Here is a tiny trained network, its code and every weight. The questions are about switching its units off for an input and a class, where a switched-off unit gives its printed mean instead of its output.

import numpy as np


def w(rows, s, z=0):
    codes = np.array(rows[::2]) - 128.0
    scale = np.full(codes.shape[1], s)
    scale[-1] = z or s
    return codes * scale


def f(y):
    return np.maximum(y, 0)


def log_softmax(a):
    a = a - a.max(-1, keepdims=True)
    return a - np.log(np.exp(a).sum(-1, keepdims=True))


def net(x, mask):
    res = np.array(x, float).reshape(1, 2) / 4 @ E
    y = f(res @ A[0][:, :-1].T + A[0][:, -1])
    res = res + np.where(mask, y, B[0][:, -1]) @ B[0][:, :-1]
    return log_softmax(res[-1] @ U[:, :-1].T + U[:, -1])


A, B = {}, {}
E = w([
[150,228,21],'x0',
[253,82,131],'x1',
],0.0079)
A[0] = w([
[73,181,159,34],'n1',
[53,208,130,253],'n2',
[140,151,200,84],'n3',
[209,132,132,67],'n4',
[207,152,162,102],'n5',
[153,147,144,252],'n6',
[65,183,128,136],'n7',
[202,77,79,130],'n8',
[160,252,80,226],'n9',
[66,129,126,67],'n10',
[53,166,151,16],'n11',
[118,143,186,137],'n12',
[121,109,204,229],'n13',
[209,75,142,113],'n14',
[87,58,155,123],'n15',
[128,181,19,186],'n16',
[45,170,137,207],'n17',
],0.015,0.0048)
B[0] = w([
[74,216,71,168],'n1',
[143,191,230,248],'n2',
[28,127,163,148],'n3',
[68,203,29,170],'n4',
[88,203,142,171],'n5',
[159,143,198,179],'n6',
[103,198,193,200],'n7',
[63,230,173,190],'n8',
[70,74,243,245],'n9',
[72,197,101,166],'n10',
[19,197,91,176],'n11',
[52,108,224,159],'n12',
[158,94,213,210],'n13',
[1,225,178,199],'n14',
[47,72,204,188],'n15',
[61,10,220,230],'n16',
[138,218,216,228],'n17',
],0.0078,0.011)
U = w([
[9,227,128,155],'0',
[41,47,210,151],'1',
[121,118,221,253],'2',
[73,18,61,3],'3',
[162,49,59,3],'4',
[176,86,76,3],'5',
[192,76,135,3],'6',
[157,98,69,3],'7',
],0.011,0.0048)

Each question gives the input, the list of numbers given to net, and the class t.
The units are the neurons (one row each of A and B). Each row of codes is followed by its name. A weight is (code - 128) times the scale printed after its matrix; where a second scale follows, it is the last column's (A, B and U).
mask holds one flag per neuron, in row order. A switched-off neuron (its flag False) gives its mean, the last column of its row in B, instead of its output. The means were averaged over made-up inputs and are rounded, as every weight is.
A unit's drop is (log p(t) with every unit on - log p(t) with that unit switched off) / (log p(t) with every unit on - log p(t) with every unit switched off).
The circuit of an input: a set's keep is (log p(t) with only the set's units on - log p(t) with every unit switched off) / (log p(t) with every unit on - log p(t) with every unit switched off). Starting from the 12 units with the biggest drops (on a tie, the unit counted first), units are removed one at a time, each time the one whose removal leaves the highest keep (on an exact tie, the one counted first), for as long as the keep stays at least 0.8.
units of the circuit, in order: the units of the circuit, biggest drop first
top k neurons: the k neurons with the biggest drops, biggest first
drop when u is switched off: that unit's drop, to one decimal
input [4,3], class 1: units of the circuit, in order : (n16; n9)
input [-2,-3], class 2: units of the circuit, in order : (n14; n4; n8; n16)
input [-1,-3], class 2: top 4 neurons : (n14; n4; n8; n5)
input [-4,5], class 0: units of the circuit, in order : (n14; n16)
input [-2,-1], class 2: top 2 neurons : (n16; n9)
input [-7,-8], class 0: units of the circuit, in order : (n11)
input [1,-3], class 2: top 3 neurons : (n14; n4; n8)
input [5,1], class 1: drop when n9 is switched off : 0.1
input [7,-4], class 1: drop when n9 is switched off : 0.2
input [-5,5], class 0: drop when n14 is switched off : 0.7
